In the rows, 128 means zero.
Each row has a class, written after it, and each block has its own classes.
[122 140 165 112 134 144 110 138 120 114 109 125 148  68  95 126 146 107
 123 111 107 112 177 154 131 102 141 128  73 156 156 159 103  99 130 140] => K845
[129 123 159 130 130 152  81 117 117 140 150 135  96  88 165 119 169 112
 152 110 149 167 172 206 110 130 117 119  64 121 145 177 102  82 145 106] => K347
[112 146 166 124 147 107 103 171  95 137 121  48 157 144 114  93 180 150
 159  91 148 162 197 189 144 109 124 140  85 108 104 117 103 137 119 182] => K143
[128 129 152 146 117 167  95 119 157 126 153 143  84  75 135 153 203 114
 162 134 139 125 113 143 138 141 140 123  67 138 143 150 161  76 133 104] => K579
[ 98 110 184 107 142  92 125 141  81 130 152 108 139 161 147 125 183 160
 165  71 151 157 175 192 146 103 131 132 112 114 120 136 112 140 110  93] => K693
[133 149 151 107 113 148 110 130 111 150 114 108 162  32  81 107 178  86
 140  94 157 189 143 104  91 140  94 114  65 175 154 152  91 116 145 133] => K845
[102 127 154 114 142  97 125 165  89 141 155 116 153 161 128 102 172 137
 153 105 127 157 173 192 116 120 130 165 105  67 127 142 122 119  81 135] => K845
[110 148 158 107 160 101 116 163  75 141 145  87 157 155 137 104 190 122
 150  82 144 191 179 189  90 131 101 125 105  93 130 134  76 124 111 155] => K347
[114 118 176  93 114 140 115 102 166 143 150 164  89 101 154 123 199 131
 148 139 110 130 178 180 144 123 126 111  73 131 164 165 131  64 111 130] => K579
[108 120 166 115 157 106 109 158  93 145 162 116 148 148 132 108 199 128
 151  75 150 164 176 192 109 124 131 146  98  96 123 141 100 116 101 131] => K464
[128 146 163 120 168 107 135 166  83 139 137  88 150 142 144  84 193 127
 165  85 146 171 201 206 120 112 101 133 116  79 129 133  92 121 106 157] => K143
[105 139 204 106 159 117 137 170  69 136 148 104 164 148 143 112 182 130
 193  95 121 149 177 223 113 106 115 151 113 101 141 159 122  95 109 136] => K602
[120 139 194  96 136 138  80 151 121 124 120  99 148  84 108 140 164 107
 153  71 144 186 150 152 137 121 139 116  87 167 111 140  87  88 172 138] => K174
[119 123 175 170 121 167 119 114 130  84 169 189 123  78 176 127 152 122
 157 126 116  89 148 206 131 160 159 123  80 141 171 163 156  64 109  99] => K347
[109  98 162 124 136 152 122 147 145  91 157 155 142 104 125 149 153 112
 163 135 146  87 162 164 111 122 141 146  67 167 146 171 135  99 109 135] => K219
[103 104 163 100 146 101 133 151  98 122 162 116 153 159 142 120 174 141
 152  73 153 170 182 180 131 142 142 135 106  88  94 148  71 134  78 146] => K418
[112 134 178 118 153  75 116 156  73 133 140 147 148 158 127  88 170 135
 142  74 139 132 171 193 124  97 127 127 108  83 158 122 110 125 102 140] => K464
[108 102 164  98 113 132  83 130 127 130 151 134 113  70 145 141 174 125
 149 110 150 155 160 159 143 127 154 147  78 137 126 167 146  78 124 122] => K418
[105 126 170 110 149  76  84 151  83 135 158 131 147 124 136  94 152 133
 154  52 139 186 175 195 127 133 154 131  83  88 124 147  96 114 106 137] => K347
[131 144 161 124 120 162 104 128 143 132 133 142 113  77 134 133 208 106
 181 137 133 127 186 137  99 129 127 111  10 146 168 174  96 113 130 126] => K579
[118 113 172  98 145 119 141 156  82 126 169 125 154 178 180 116 167 109
 182 109 155 185 176 190  93 136  88 132 118  92 109 141 111 127 111 163] => K174
[147 161 192 152 136 156  87 145 117 143 113  90 101  91 140  99 172 120
 158 122 135 157 186 204 121  97 106 127  70 130 152 146  82  76 167 158] => K143
[ 98 113 138  92 145  79 115 136 125 151 144 111 135 159 124 110 179 125
 123  72 141 187 165 160 119 145  85  96  92 101 107 125  89 132 102 149] => K579
[128 154 178 137 140 161 107 136 117 132 152 123 134  95 134 116 160 124
 184 140 133 116 180 184 120  96 184 137  40 137 170 142 157  83 132 162] => K219
[126 140 180 123 127 167 107 139 140  90 154 132 107 101 161 153 142 119
 150 149 134 139 167 165 126 139 148 152  85 125 108 147 127  78 152 164] => K100
[123 127 187 111 119 169 122 168 117 114 155 153 141  93 141 160 203 119
 159 114 149 123 187 166  99 122 142 146  71 146 148 178 104  67 110 121] => K693
[100 145 137 118 152  76  98 163 119 144 148  87 140 143  85 100 177 135
 130  76 114 168 156 173 128 122 138 128  93  80 115 141  88 123  78 165] => K219
[128 139 158 132 129 172  77 159 132 143 141 104 126 126 154 157 160 126
 157 135 138 159 161 190 123 119 174 130  77 121 116 136 122  63 146 159] => K418
[ 95 113 171 123 133 119 126 164  85 128 171  91 151 137 141 125 176 142
 177 109 151 170 179 173 114 141 170 174 123  95  91 151 109 122  88 137] => K130
[127 127 179 164 136 149 117 135 129 181 135 118 138 113 173 106 155 102
 150 108 115 137 171 202  90 118 129 120  99 142 144 134 122  47 133 160] => K143
[115 136 160 100 158 110 104 166 107 116 155 102 128 161 113 120 154 145
 163 103 170 155 175 168 118 121 167 157  96  64 117 143  79 146  94 159] => K219
[133 143 203 112 132 160 113 137 133 114 132 119 128  75 102 122 168 115
 145  88 153 121 171 154 140 131 180 128  80 135 131 155  41  89 114 142] => K130
[114 143 177 130 122 166  81 134 137 130 148 133 142 103 141 137 165 131
 163 107 126 156 169 202 112 146 166 122   4 148 162 164  88  70 129 106] => K418
[117 145 158 138 133 143 105 121 148 148 141 153 144  91 112 100 168 105
 152 127 101 135 149 173 103 131 124 113  44 152 177 155 123  84 107 148] => K219
[140 157 180  94 139 147 107 144 151 127 128 129 118  78 116 126 154 101
 134 124 120 117 158 152 116 113 118 115  85 150 159 140  94  68 142 191] => K602
[ 94 131 165 139 152 108 133 157  90  93 159 111 141 154 153 123 161 138
 147 112 138 119 186 197 117 119 142 153 124  71 106 131 129 132  94 157] => K100
[115 136 196 117 107 158  93 117  90 121 108 152 141  84 146 109 145 130
 137 134 134 146 181 189 137 119 125 116  78 147 168 141 143  84 138 147] => K418
[118 135 176 108 148  84 121 163 107 169 143  91 126 152 125  81 172 135
 153  91 144 141 175 194 118  95 104 141 124  75 123 127  93 107 112 175] => K602
[103 121 160  94 149  76 132 145 102 120 155 124 137 157 123 113 172 126
 115  65 150 117 178 160 119 120 126 117  87  86 127 131  78 140  74 175] => K464
[120 140 157 119 131 172 120 114 107 113 157 165 143  97 156 131 158 104
 155 148  92 143 167 173 101 157 148 124  53 143 172 164 128  93  91 126] => K130
[111 132 165 117 163  92 109 162  94 125 146  91 144 150 110 122 169 130
 140  58 152 143 152 172 126 111 124 140 100  98 112 132  84 143  98 135] => K693
[122 132 184 102 150  92 121 153  99 165 154  97 131 146 138  87 170 113
 171  80 157 170 172 177 117 112 126 136 104  76 114 134 109 103 109 172] => K219
[122 131 173  94 131 138  88 123 138 164 113 116 126  97 127 107 179 110
 158 126 115 119 182 168 143 100 142 133  54 155 153 143 122  89 138 117] => K130
[122 114 139 163 152 118 130 157 102  88 176 123 141 174 143 111 128 125
 119  89 149 131 134 177 112 162 129 135 149  84  96 104 102 137  87 163] => K174
[110 128 186  97 165 105 113 154  93 134 152 138 149 137 114 109 170 121
 151  52 168 185 153 186 116 136 130 132  96  80 128 141  90 101 102 133] => K579
[100 136 119 115 146  88 106 157 127 128 142  87 160 148 104  96 175 148
 136 120 133 142 171 170 134 123 112 141 110 105 120 119 128 164 101 166] => K464
[113 115 172 125 137 107 113 164  84 107 153 108 133 139 123 110 169 138
 151  78 183 143 190 196 122 111 139 135 104  77 119 141  72 141  96 142] => K845
[124 140 176 133 116 132  61 132 121 142 139 137 115  86 121 130 162 124
 143  75 158 155 150 175 124 114 160  99  28 144 154 144  99  83 157 117] => K464
[105 133 152 122 153 102 118 160  93 114 155  85 159 157 134 118 156 137
 152  96 141 189 159 168 106 140 137 142 144 105  96 121  95 146 119 149] => K100
[ 94  90 151 110 125 118 123 128  75 104 156 147 145 134 131 129 176 137
 150  80 186 175 156 171 126 154 111 131  94  97 112 153 114 162  84  84] => K845
[121 129 166 149 163 102 129 162  90 105 167 140 142 129 135 100 175 119
 134  52 161 139 171 204  94 133 103 127 120  80 141 142  67 125  83 115] => K693
[110 141 173 122 158 113 126 145  65 106 147 131 144 159 140 118 146 116
 137  76 148 164 130 195 125 149 121 116 127  70 126 116 110 112  94 117] => K130
[121 160 182 104 148 149 110 160 138 109 157 109 126  85 134 147 160 113
 193 146 149 132 172 188 111  98 163 157  54 125 160 164 115  72 146 147] => K130
[ 92 113 156  93 145  88 136 161 113 118 147 107 156 147  99 155 159 125
 134  64 152 169 128 139 128 133 129 135 121 102  86 140  81 127  99 138] => K845
[112 142 171 131 175 101 118 151  77 124 147 126 174 128 105 101 116 125
 153  40 152 184 151 189 112 133 155 122  84  87 128 137  89 124 116 134] => K579
[114 126 163  94 152  95 111 161 109 145 160 105 121 167 147 108 190 139
 157 105 134 155 176 190 125 121 112 137 121  82 118 120 113 115 102 165] => K602
[111 105 175 101 117 136  83 142 110 111 149 144 147  75 143 143 156 124
 171  94 141 152 190 168 119 125 167 136  14 181 155 177 111  89 140 101] => K418
[102 136 180  91 145 104 112 151  76 123 154  83 170 161 127  98 178 132
 185  92 144 177 168 197 121 138 126 131  77 112 140 137  93 147  85 138] => K130
[124 150 196 123 123 151  95 120 120 130 128 138 111 101 161 103 186 136
 153 142  98 125 203 214 135 102 131 124  40 147 195 146 117  64 142 124] => K418
[123 121 182 101 122 169 111 142 122 109 163 149 129 101 151 140 204 110
 152 112 165 135 166 191  99 144 109 132  59 150 170 171 115  65 121 105] => K464
[116 124 166 120 159 102 135 174  66  99 175 114 151 145 145 121 155 130
 158  68 153 178 166 187  99 142 134 148 112  82 124 156  84 119  75 162] => K143
[108 109 179 104 127 158 102 132 151 134 157 160 156  88 148 148 158 107
 187 128 162 115 138 170 105 130 168 138  65 172 162 163 148  74 123 141] => K347
[102 109 160  92 162  75 128 154  87 123 154 140 159 151 107 106 144 128
 149  50 141 158 165 188 129 112 130 131  79  99 130 164  98 122  89 115] => K219
[116 134 171 130 173  94 113 159 106 139 141  93 150 129 123  94 164 105
 164  69 154 151 173 201 105 107 120 125 104 105 129 128  64 121 125 127] => K130
[108 131 175 105 157  73 121 155  95 146 165  97 157 150 130  70 165 123
 166  66 140 173 183 213 118 124 125 130  96  85 130 132  77 119  87 149] => K130
[104 116 140 156 150 104 110 145 119 137 144  95 137 142 119  91 181 118
 139  90 158 135 155 211 111 111  89 125 127  90 106 138  94 140 100 141] => K100
[ 94 123 157  86 145  79 118 167  83 112 163 116 163 148 123  98 174 153
 145  76 159 177 178 189 124 141 126 151 113  85 126 144 102 127  83 143] => K347
[ 93 124 148 110 153  61 120 117 110 175 131 122 146 129 108  85 174 118
 105  51  89 171 168 179 138 111 107 102  91 102 124 123  96 116  95 131] => K845
[108 125 167 110 165 112 118 161  76 100 155 126 153 145 129 143 170 140
 148  72 164 167 175 173 122 121 141 134 116  99 109 133  90 151 100 133] => K693
[122 140 168 110 129 177 108 138 137 106 153 143 119  89 128 173 195 128
 158 120 155 141 153 150 126 139 156 139  70 122 128 175  96 106 105 117] => K693
[100 126 126 145 141 102 113 150 127 126 150  77 139 141  95 110 162 150
 130 113 137 125 156 175 136 110 144 148 101 100 114 120 115 149  93 158] => K845
[108  99 185  71 129 163 101 131 123 134 125 115 139  99 129 171 173  92
 159 106 168 137 160 147 100 118 141 121  74 182 138 174  76  99 128 114] => K130
[120 108 176 135 133 135  60 117 118 140 141 154 117  87 133 149 126 116
 137  74 140 164 133 161 113 120 163 116  74 169 140 151  95 103 147  97] => K693
[130 163 145 115 172 106 128 158 105 160 134  99 176 144 117  79 175 105
 160  88 118 173 163 190 114 122 101 114  97  92 126 136  85 120 107 184] => K347
[101 108 183  83 114 132 105 128  97 120 155 180 153  73 138 140 157 122
 152  80 113 158 173 171 135 143 169 133  39 154 144 203 127  63 101 114] => K347
[126 161 164 125 125 163  88 136 121 144 143 155 109 100 152 160 204 113
 154 125 147 155 144 158 107 121 129 113  43 122 157 132 145  75 139 116] => K693
[124 132 163  84 129 155 102 130 156 136 126 160 143  73 118 157 168 106
 146 128 125 113 154 113 129 114 159 138  30 195 157 147 150  76 162 127] => K464
[117 131 169  97 131 147  82 145 128 144 142 141 143  93 147 129 185 113
 180 136 162 165 182 162  98 125 131 144  37 156 149 146 131  91 155 148] => K347
[134 144 168 109 123 163  92 139 138 158 127  95 109 129 157 124 181 115
 191 158 122 145 179 199 112 109 110 125  61 124 161 173 123  86 147 131] => K579

A new block, with new classes.
[156 138 169 125 136 101  85  87 100 116 135 118 161 156 151 164 132 129
 116 109 150 138 111 118 117 107 142  99 134 113 134 116 175 145  86 119] => K764
[ 96 132 100 129 182 119  56  86 175 139 102 118 121 177 108 171 150 181
 145  96  89 136 107 134 112 155 152 117 139 119 149  88 127 135  92 124] => K75
[110 137 106 151 154 115  54  90 178 141 136 123  94 149 116 130 129 160
 121  80 115 121 129 124 115 178 148 115 169 121 169 108  97 135 101 125] => K542
[108 109 126 140  91 153  98 164 128 158  74 110 127 160  80 177  94 124
 113 124 136 128  89 164 133 162 174 114 110 116 106 125 106 145 119 147] => K759
[142 129 170 175 113 128 122 105 111  93 111 150 143 164 101 157 122 117
 139 122 145 131 136 124 129 127 157 113 113 110 113 113 146 154  92 114] => K754
[138 125 159 162 108  93 145 149 105 145  95 156 168 119 138 173 120  91
 106 100 125 116 140 124 137 111 119  92 114 126 136 130 144 155 112 129] => K759
[109 144 116 134 175 137  93 102 138 145 130 133 135 150 124 123 167 195
 151 109 119 120 122 129 123 178 164  89 200 188 129 122  87 101  93 132] => K542
[140 136 156 178 108 119  72 148  93 126  87 144 163 159 137 154 119 105
 112 104 122 107 128 138 152 135 141  59 129 167 130 111 148 156  82 131] => K398
[114 119  92 105 135 150 200 136  92 116 129 124 128  95 182 137 147 142
 120 157  96 136 163 131 116 101 111 117 132 134 127 117 126 115 152 125] => K542
[126 144 147 123 113 136 146 113 116 102 119 137 133 114 141 126 148 136
 120 160 164 147 140 150 134 109 131 127 141 168 100 118 141 111 116 106] => K371
[126 148 157 114 112 140 141 111 122 132 123 126 159 118 134 136 142 173
 164 137 139 155 121 129 116 138 149 155 152 145 116 117 179 110 151  92] => K759
[130 146 133  86 126 121 155 104  97 101 120 106 158 114 202 160 169 136
 107 138 134 139 112 139 125  98 126 115 111 166  91 142 164 122 116 123] => K597
[128 146 105  95 116 126 125 106 144  97 110 120 111 120 141 148 191 131
 122  91 123 154 113 100 127 134 154 115 101 121 122 138 141 143  99 115] => K630
[114 137 106 142 123 141 170 178  84 160  88 137 131 106 167 107 141 131
 124 159 112 109 164 152 166 120 122 126 171 197 107 120  74 106 144 127] => K759
[127 140 137 138 124 114 147 101  91 116 138 109 121 125 147 135 170 164
 114 143 134 116 153 128 135 104 139 134 172 197 106 129 144 127 128 103] => K754
[135 154 111  89 106 152 136 111 116  90 161 115 126 112 125 120 125 165
 152 133 132 148 124 138 130 141 152 103 103 134  88 116 162 115 124 114] => K764
[134 114 115  85  83 130 131 160 124 185 136 136  98 167  69 150  67 107
 139 122 128 100 120 168 150 174 115  96  72 124  98 124  90 126 176 120] => K759
[105 133  79  94 174 118  44 131 134 134 153 144 128 139 108 133 167 195
 116  96  91 121 139 108  99 161 157 100 157 153 126 123 116 124  97 125] => K371
[141 128 105  97 118 129 157 132 120 178 114 104 125 169 110 131 132 124
 133 131 119 128 127 153 145 148 107 106 129 139 100 124 120 117 156 122] => K759
[112 130  41  72 143 144 209 173  92 152 112 119 106  89 195 114 115 135
  89 128  93 112 154 140 128  97 114  97 141 140  86 146  95  89 131 153] => K597
[121 111  90 107 145 123 201 147  86 166 130 115 113  88 185  94 163 131
 101 153 123 102 155 144 140  89 111  81 159 203  99 136 137  85 148 138] => K798
[102 131 114 176 142 109  86 150 121 143 146 153 102  92 151 152 144 181
 119  98  94  81 125 126 154 194 160  92 122 156 126 130 130 143 105 166] => K754
[126 134 126 133 129 100  84 146  80 160 152 198 115  93 149 149 124 133
 126 102 121  81 125 155 162 174 174  96  88 179 116 105 107 108  98 175] => K798
[122 110 152 192 108 104 108 121 152 117  98 172 140 146 107 153 205 125
 102 103 126 118 117  74 122 130 149 107 139 118 137 141 144 184  65 151] => K398
[146 126 159 157 104 127 156 122  93 101  84 163 151 128 136 170 117 129
 129 145 152 127 123 119 140 131 145 142 135 109 128 122 136 150 107 136] => K542
[106 150  78  96 174 152  85 152 147 125 104 145 140 134  91 143 119 178
 130 121  87 105 143 161  93 154 178  56 150 159 114 107  86 110  74 137] => K234
[124 144 150 116 123 121 182  59 154 108 154 108 134  96 169 135 205 162
 144 136 126 139 125 109  97 118 129 158 136 154 145 125 158 127 128 108] => K234
[121 133 108 111 171 119  74 122 122 152 135 125 107 161 127 161 131 155
 124 109 105 112 143 139 125 143 132 103 151 143 160 108  89 130 119 119] => K234
[125 131  95 119 139 137 218 164 100 123  90 119 125  91 204 112 160 141
 102 161 115 131 151 119 134  91 112 171 176 134 111 156 103  98 159 118] => K597
[122 130 157 142 121 121 130 103 132  87 139 152 132 114 130 178 154 148
 114 116 147 151 154 118 101 129 130 142 117 131 125 121 134 144 121  83] => K234
[103 137  97 114 161 101 168 109  84 152 143 104 123 122 198 139 141 126
 128 114  92 120 160 149 154 103  81 116 117 175 119 103  94 123 151 117] => K759
[111 140 132 132 144 121 120 183  69 127 128 177 147  77 170 159 145 180
 113 157 135  89 101 135 159 166 151  97 115 193  91 159 131 115 102 157] => K796
[148 144 121 169 135 136 142 111 142 135 126  91  83 140 135 139  83 118
 124 132 129 106 148 185 159 159  94 135 133 146 147 105 109 126 146 105] => K234
[114 155 116  81 133 113  85  86 129 122 172 123 128 114 118 136 139 159
 137  97 139 150 126 130 130 138 115 114 122 178 104 123 158 116 112 118] => K630
[115 134 133 186 127  99 144 140 124 128 164 176 122  78 130 123 148 146
 154 119 122  68 130 151 170 155 135 121 101 224 113 136 126 102 137 141] => K597
[131 115 151 200 129 129  93 114 165  89  78 152 135 154 145 164 140 128
 108 117 115 128 134  93 114 131 147 130 161  66 191 122 124 175  85 115] => K597
[121 139 115 149 172 118  78  88 164 138 113 147 101 179 123 154 131 161
 138 109 112 120 154 148 123 161 120 122 179 134 176  82  70 125 113  88] => K542
[122 116 104 146 173 113  78 117 103 134 125 167 129 139 133 175 125 176
  96 114  80  85 143 137 117 178 176  68 148 156 131 102  97 124  77 142] => K75
[120 124  81 155 138 112 175 144 127 141 134 137 103  85 171 103 154 140
  96 110  92 105 157 105 129 139 108 145 142 134 151 142  80 112 130 119] => K754
[139 150 128 182 123 111 133 117 140 115 147 131  75 131 115 153  84  99
 114 108 108  94 155 204 175 185 127 114  93 150 117  92  87 131 147 136] => K398
[132 125 132 124 150 117 136 142  96 156 141 187 115  81 139 159 134 167
 167 115 138  92 125 136 174 170 146 126 125 194 117 121 148  95 135 167] => K630
[144 129 131 150 113 145 157 130 127 103 117 115  95 141 115 167 115 116
 104 146 137 121 141 160 145 155 124 134 111 126 121 131  83 148 135 109] => K234
[116 114 104 131 139 125  74 136 115 121 138 128 107 138  88 162 127 148
 123 108 122  91 149 141 144 159 157 114 121 197 125 114  78 143 126 138] => K234
[110 111 111 145 156 118  84 120 131 151 106 137 153 146 118 151 149 183
 135 118 103 139 128 125 117 157 138 117 167 133 164  92 137 114 117 135] => K754
[138 129  91  94 125 142 170 137 187 142 118  92 102 157  85 144 134 104
 147 109 105 132 124 151 140 146  98 139  86 101 111 133 119 146 163 134] => K798
[126 158  99  80 135 137 199 128 102 122 137 121  97 113 159 173 182 166
 114 111  97 124 129 144 128 129 173  73 120 149  95 144 122 121 109 125] => K371
[137 157 134  98 130 128 164  98 116  74 129 112 130  91 189 171 166 139
 136 122  97 145 149 125 144 110 143 118  99 150 146 115 166 135 149 100] => K75
[112  94 102 175 163 113 102 114 123 138 134 151  83 104 160 141 135 153
 123 130 119  85 129 121 169 176 138 178 125 145 174 108  81 138 131 159] => K759
[109 118 103 121 161 139   4 111 139 124 141 130 146 177  90 152 115 159
 130  95 114 129 141 125 117 177 134  81 145 154 133 101 110 152  91 144] => K542
[117 154  92 105 122 113 159 118 151 119 141 104 106  92 157 140 147 147
 124 103  90 130 122 138 122 120 135 120 106 104 146 116 122 127 129 122] => K764
[142 117  91 115 123 121 110  81 144 117 132  57 102 169  97 129  86  98
 109 127 128 124 139 145 147 139  95 161 137 123 142 110  95 159 153 148] => K542
[ 93 144 105 134 130  81 137 137 104 136 149 140 101  53 182 148 144 158
 101  91 105  83 128 124 151 148 167  87 120 179 127 130 120 127 117 170] => K796
[111 107  65 121 117 118 182 182  91 208 133 127  89 101 163 117 180 150
  84 107  74  94 155  98  97 112 136  72 162 135 125 149 128 114 136 135] => K234
[131 122 100  89 170 122  86  88 130 134 132 126 125 164 120 159 155 166
 152 105 108 130 144 122 144 160 117  97 155 169 140  96 124 131 121 136] => K630
[110 130  66 100 152 119 113 155  91 124 116 123 102 108 170 122 177 145
  92 123  97 130 161  98 144 110 116 125 158 151 119 138  98 135 124 129] => K630
[129 145  78  41 153 131 100 135  99 133 146 108 125 175  91 163 148 154
 132 109  96 106 140 141 129 140 167  70 122 189  84 127 103 130 123 140] => K796
[135 149  69  69 168 131 222 150 134 162 113 126 139 106 158 109 158 120
 126 110  95 135 169 124  92  85  86 143 144 131 116 137  98  84 135 110] => K234
[139 128 153 152  99 111 129 156 123 139 102 166 150 121 108 146 120 106
  96 132 125  86 138 132 125 120 140  81 125 163 108 144 131 136  98 124] => K75
[115 143 114 139 109 130 110 111 146  84 134  86 133 110 156 108 154 150
 127 146 124 138 128 139 144 147 107 149 121 162 109 113 117 142 137 107] => K764
[136 177 104  84 140 120 155  81 128  80 139  90 129 102 171 127 153 140
 121 120 103 123 150 151 117 111 143 137 115 172 106 116 129 119 116 105] => K754
[125 150  68  64 132 133 139 115 131 117 154 108 104 126 140 127 191 160
  98 115 102 120 146 131 111 158 139  89 127 179  72 150  97 124 123 114] => K542
[114 122  75 116 137 112 159 110 121 132 138 115 108 100 189 112 133 121
  93 133  94 111 148 118 125 118  84 118 127 117 150 121  98 137 125 146] => K542
[116 120  95 133 138 119 121 151 118 111 146 132  88  83 140 125 137 151
 109 135 118  76 140 133 161 146 143 113 117 183 107 143 124 142 136 150] => K798
[140 154 164 190 132 128  81 119 121 123 110 136 150 139 126 152 149 130
 148 101 141 147 131 130 163 141 122 129 159 173 149 120 157 136  95 108] => K630
[122 139 175 189 121 105 124 105  84  96 126 165 156 100 191 168 131 116
 113 102 126 106 147 109 147 133 148 129 120 155 137 121  96 172  79 131] => K759
[125 128  61  49 151 118 156 163  81 164 124 129 121 102 181  98 154 114
  98 136  96 109 152 119 131  98  97  86 133 157  90 142 107 102 127 156] => K630
[145 118 100 129 127 127 225 159  79 163 102 149 119 101 168 101 148 132
 119 148 121 110 174 123 135  98 117 148 180 158 110 123 124  87 152 122] => K371
[119 111 110 181 136 125 117 130 140 115 137 141  96  94 151 122 140 132
 114 109 127  92 133 123 161 177 135 129 108 158 120 133 112 148 110 157] => K798
[126 133  64  98 153 118 206 170  92 158 124 160 121 108 149  98 166 128
 118 138  78 112 168 142 127 103 108 110 133 155  97 119 101  77 149 132] => K398
[129 123  86 102 146 142 210 154 107 134 124 137 129 105 154 124 154 148
 106 154  87 143 157 140 105 120 116 115 143 112  98 124 147  92 154 129] => K398
[116 127 123 134 163  88  68  75 150 127 136 140 134 139 163 127 160 152
 119 105 112 104 137  93 119 153 113 140 169 145 174 112  79 150 104 130] => K542
[133 121  73  74 157 132 211 187  79 142 110 154 101 101 185 127 160 125
  92 173 104 100 160 155 136  87 129 110 133 153 103 150  76  70 162 125] => K597
[121 163 122  63 102 141 107 131 110 102 154  96 149 116 142 142 147 164
 130 131 101 147 137 134 110 141 142 105 105 147  77 130 179 138 146 113] => K754
[157 117 118 175 125  89 177 121 104 146 129 135  81 147 107 153 121  98
  96 136 137  90 144 171 180 149 104 109 124 148 131 127  84 125 150 133] => K542
[133 115  87  88 163 154 107 111 126 128 121 121  97 174 104 146 104 137
 120  97 124 119 146 148 110 140 180  60 138 131 108 107 104 119  95 129] => K798
[107 124 147 139  85 123 157 154  70 135 148 171 130  96 125 171 156 152
 122 127 120 125 155 139 136 134 173  71 110 177  84 122 148 127 142 120] => K759
[133 118 111 102 156  71 156 119 104 154 166 137 107  70 159 151 165 140
  85 124 119  58 119 140 124 131 146 103 106 191 128 150 118 109 127 167] => K234
